Below is a small trained network, with its code and all its weights. Each question gives an input and a target symbol and asks what happens when units are switched off, that is, made to give their printed mean instead of their output.

import numpy as np


def w(rows, s, z=0):
    codes = np.array(rows[::2]) - 128.0
    scale = np.full(codes.shape[1], s)
    scale[-1] = z or s
    return codes * scale


def f(y):
    return np.maximum(y, 0)


def softmax(a):
    e = np.exp(a - a.max(-1, keepdims=True))
    return e / e.sum(-1, keepdims=True)


def log_softmax(a):
    a = a - a.max(-1, keepdims=True)
    return a - np.log(np.exp(a).sum(-1, keepdims=True))


def net(x, mask):
    ids = ['δεζηθπσφψω'.index(c) for c in x.split()]
    T = len(ids)
    res = E[ids] + P[:T]
    u = 0
    for l in range(2):
        q, k, v = (res @ M[l].T for M in (Q, K, V))
        z = softmax(np.where(np.tri(T) > 0, q @ k.T / 3**0.5, -1e9)) @ v
        res = res + np.where(mask[u], z, O[l][:, -1]) @ O[l][:, :-1]
        u += 1
        y = f(res @ A[l][:, :-1].T + A[l][:, -1])
        res = res + np.where(mask[u : u + 8], y, B[l][:, -1]) @ B[l][:, :-1]
        u += 8
    return log_softmax(res[-1] @ U[:, :-1].T + U[:, -1])


Q, K, V, O, A, B = {}, {}, {}, {}, {}, {}
E = w([
[130,79,206,146,140,29,104,120,95],'δ',
[140,203,158,10,201,139,178,196,255],'ε',
[152,98,180,193,97,73,123,113,31],'ζ',
[200,35,52,35,197,182,53,181,115],'η',
[88,213,66,78,22,85,124,87,193],'θ',
[158,138,216,131,108,41,118,83,144],'π',
[33,110,205,158,149,152,62,5,33],'σ',
[106,75,222,129,110,32,73,113,159],'φ',
[232,127,160,128,4,188,99,167,209],'ψ',
[142,73,242,144,152,69,130,83,119],'ω',
],0.0075)
P = w([
[110,80,153,168,178,51,90,69,171],'0',
[230,68,138,84,134,78,254,24,165],'1',
[83,66,113,209,91,82,133,142,149],'2',
[151,171,213,187,187,132,53,103,106],'3',
[203,117,143,81,114,127,210,67,97],'4',
[73,83,104,190,87,114,116,185,169],'5',
[184,197,192,195,164,138,58,157,104],'6',
[177,127,133,65,83,143,170,101,92],'7',
[87,94,106,183,66,169,121,203,198],'8',
[182,215,186,175,157,155,50,201,109],'9',
[173,132,107,80,38,182,150,100,85],'10',
[74,105,104,171,71,230,118,207,196],'11',
[179,218,172,180,157,148,53,210,99],'12',
[113,124,123,61,81,117,129,105,51],'13',
],0.0068)
Q[0] = w([
[118,109,25,5,139,147,240,76,143],'0.h1',
[106,125,218,254,116,118,31,156,131],'0.h1',
[202,240,204,165,197,127,44,152,94],'0.h1',
],0.0074)
K[0] = w([
[148,42,246,177,204,8,218,53,93],'0.h1',
[80,190,12,103,71,221,72,210,179],'0.h1',
[232,211,68,2,93,251,149,170,123],'0.h1',
],0.0057)
V[0] = w([
[185,16,119,90,155,174,102,181,119],'0.h1',
[142,178,65,68,78,109,135,148,209],'0.h1',
[103,124,143,91,254,77,164,137,76],'0.h1',
],0.0059)
O[0] = w([
[253,78,86,173,239,196,63,138,149,131],'0.h1',
[174,250,136,95,82,118,94,117,94,48],'0.h1',
[125,93,184,109,217,103,201,170,79,5],'0.h1',
],0.0067,0.0021)
A[0] = w([
[110,125,130,122,185,101,156,205,188,188],'0.n1',
[194,131,156,153,207,196,48,162,117,109],'0.n2',
[166,136,91,175,54,112,73,141,142,166],'0.n3',
[152,133,160,83,76,115,123,67,80,249],'0.n4',
[132,78,83,139,195,121,41,132,121,197],'0.n5',
[134,253,171,118,110,122,130,127,160,206],'0.n6',
[153,76,101,128,97,193,169,121,98,248],'0.n7',
[144,226,150,110,102,120,130,164,176,218],'0.n8',
],0.0058,0.0018)
B[0] = w([
[178,40,163,151,116,178,83,192,147,153],'0.n1',
[159,248,130,200,254,69,202,143,216,204],'0.n2',
[128,157,114,125,105,149,61,56,127,239],'0.n3',
[194,119,143,75,106,63,89,102,62,254],'0.n4',
[118,201,119,206,127,106,188,60,175,195],'0.n5',
[155,57,171,116,112,157,13,157,73,209],'0.n6',
[153,81,166,47,51,72,156,167,132,197],'0.n7',
[125,107,148,118,146,212,62,134,104,202],'0.n8',
],0.0058,0.0038)
Q[1] = w([
[127,234,115,216,188,74,112,119,124],'1.h1',
[184,226,217,164,223,92,80,135,82],'1.h1',
[231,180,254,148,216,114,78,116,95],'1.h1',
],0.0049)
K[1] = w([
[176,122,99,93,133,251,143,205,158],'1.h1',
[104,161,142,125,134,255,117,173,163],'1.h1',
[87,187,134,147,146,250,114,164,141],'1.h1',
],0.0067)
V[1] = w([
[57,66,159,93,99,61,182,170,77],'1.h1',
[172,63,145,29,183,194,153,236,167],'1.h1',
[253,109,160,24,62,98,136,154,145],'1.h1',
],0.0046)
O[1] = w([
[52,126,174,144,61,129,182,134,124,93],'1.h1',
[123,114,254,121,211,162,137,224,119,1],'1.h1',
[223,126,236,164,82,110,143,174,145,177],'1.h1',
],0.0067,0.0029)
A[1] = w([
[108,116,119,67,42,143,85,119,29,124],'1.n1',
[204,118,157,179,81,111,143,172,177,174],'1.n2',
[105,123,207,34,51,81,159,120,149,227],'1.n3',
[97,55,136,248,135,154,97,144,184,239],'1.n4',
[160,120,162,40,108,111,70,90,53,210],'1.n5',
[200,144,136,93,167,107,223,71,160,253],'1.n6',
[161,168,154,181,160,111,124,98,90,173],'1.n7',
[97,68,204,113,3,166,104,126,99,171],'1.n8',
],0.0049,0.0023)
B[1] = w([
[66,137,55,127,216,116,107,202,82,214],'1.n1',
[62,160,23,132,181,205,78,71,129,202],'1.n2',
[152,126,140,74,144,101,147,184,160,225],'1.n3',
[131,112,181,254,63,140,122,133,205,204],'1.n4',
[128,90,92,82,169,95,56,128,100,253],'1.n5',
[133,149,87,66,130,62,195,158,137,182],'1.n6',
[148,162,148,88,139,122,124,124,146,199],'1.n7',
[95,139,98,107,200,61,176,224,121,252],'1.n8',
],0.0058,0.0059)
U = w([
[200,102,153,10,105,64,183,118,174,250],'δ',
[81,108,31,38,200,113,75,164,41,161],'ε',
[208,141,136,145,98,156,68,5,138,104],'ζ',
[130,115,236,141,177,169,113,197,91,60],'η',
[145,123,141,203,70,120,162,128,98,149],'θ',
[124,85,139,164,131,140,129,133,139,37],'π',
[40,127,58,150,125,181,105,2,155,156],'σ',
[71,102,115,201,90,123,120,175,169,135],'φ',
[113,252,81,183,195,107,184,143,172,99],'ψ',
[114,94,136,193,102,130,130,161,148,113],'ω',
],0.0047,0.0022)

Each question gives the input, a string of symbols that net reads in full, and the target symbol t.
The units are the heads (3 rows each of Q, K, V and O) and the neurons (one row each of A and B). Each row of codes is followed by its name. A weight is (code - 128) times the scale printed after its matrix; where a second scale follows, it is the last column's (O, A, B and U).
mask holds one flag per unit, layer by layer, with each layer's heads first. A switched-off unit (its flag False) gives its mean, the last column of its rows in O or B, instead of its output. The means were averaged over made-up inputs and are rounded, as every weight is.
A unit's drop is (log p(t) with every unit on - log p(t) with that unit switched off) / (log p(t) with every unit on - log p(t) with every unit switched off).
The circuit of an input: a set's keep is (log p(t) with only the set's units on - log p(t) with every unit switched off) / (log p(t) with every unit on - log p(t) with every unit switched off). Starting from the 12 units with the biggest drops (on a tie, the unit counted first), units are removed one at a time, each time the one whose removal leaves the highest keep (on an exact tie, the one counted first), for as long as the keep stays at least 0.8.
units of the circuit, in order: the units of the circuit, biggest drop first
most important unit: the unit with the biggest drop
top k neurons: the k neurons with the biggest drops, biggest first
top k neurons in layer l: the k neurons of layer l with the biggest drops, biggest first
drop when u is switched off: that unit's drop, to one decimal
input ζ δ ω ζ π ζ ε σ σ δ, target η: units of the circuit, in order	(1.h1; 0.h1; 0.n1; 0.n8)
input σ ζ ψ σ σ θ ε ζ σ δ σ π σ, target η: top 2 neurons in layer 0	(0.n8; 0.n6)
input σ ε σ ζ, target η: units of the circuit, in order	(1.h1; 0.h1; 0.n1; 0.n4)
input ψ ψ ζ σ ζ σ ζ σ π η, target ψ: units of the circuit, in order	(0.n2; 0.h1; 0.n5)
input ω σ ζ σ δ π σ σ ε ω, target η: most important unit	1.h1
input ε ε η σ ζ π ζ, target ψ: top 2 neurons in layer 1	(1.n2; 1.n6)
input ψ θ η θ, target ε: top 2 neurons in layer 0	(0.n6; 0.n2)
input σ δ σ ω ζ ζ η ζ δ σ, target ψ: units of the circuit, in order	(0.h1; 0.n2; 0.n5)
input θ ζ ψ ψ ζ δ δ ζ φ δ, target ζ: top 2 neurons in layer 1	(1.n8; 1.n1)
input σ σ ε ψ σ ω ζ ε δ φ, target η: top 2 neurons in layer 0	(0.n1; 0.n4)
input σ η φ φ σ ζ θ δ π θ, target ε: top 2 neurons	(0.n6; 1.n1)
input ζ ζ ε η φ φ δ, target ψ: top 3 neurons in layer 0	(0.n2; 0.n5; 0.n6)
input σ φ ψ σ δ σ σ ζ η π, target ψ: top 2 neurons	(0.n2; 0.n5)
input σ φ η σ ζ ω σ δ δ ω ω θ φ, target ε: top 2 neurons in layer 1	(1.n1; 1.n5)
input π ζ δ ψ ζ σ ζ ζ η π, target ψ: top 3 neurons in layer 0	(0.n2; 0.n5; 0.n4)
input ζ ζ σ ψ δ σ σ ψ π π, target ζ: top neuron in layer 1	(1.n8)
input ω ζ σ ψ ζ θ σ σ ψ η σ η ζ ψ, target ε: top 2 neurons in layer 0	(0.n2; 0.n5)
input ψ σ σ φ π δ σ ψ ψ ζ, target ζ: drop when 1.h1 is switched off	0.1
input θ θ π, target ε: drop when 1.n4 is switched off	0.2
input σ ζ ζ π θ θ δ, target ε: drop when 1.n4 is switched off	0.1
input φ σ σ π σ ζ σ σ ε δ σ π δ, target η: drop when 0.h1 is switched off	0.2
input π ψ ζ σ ζ σ ζ σ σ σ ζ ψ σ, target ζ: top 2 neurons in layer 0	(0.n2; 0.n3)
input ζ π ψ ψ σ π ζ σ σ ζ ζ, target ε: most important unit	1.n1
input ψ π π ζ ζ ε ζ π ω ψ, target ζ: top 2 neurons in layer 0	(0.n2; 0.n3)
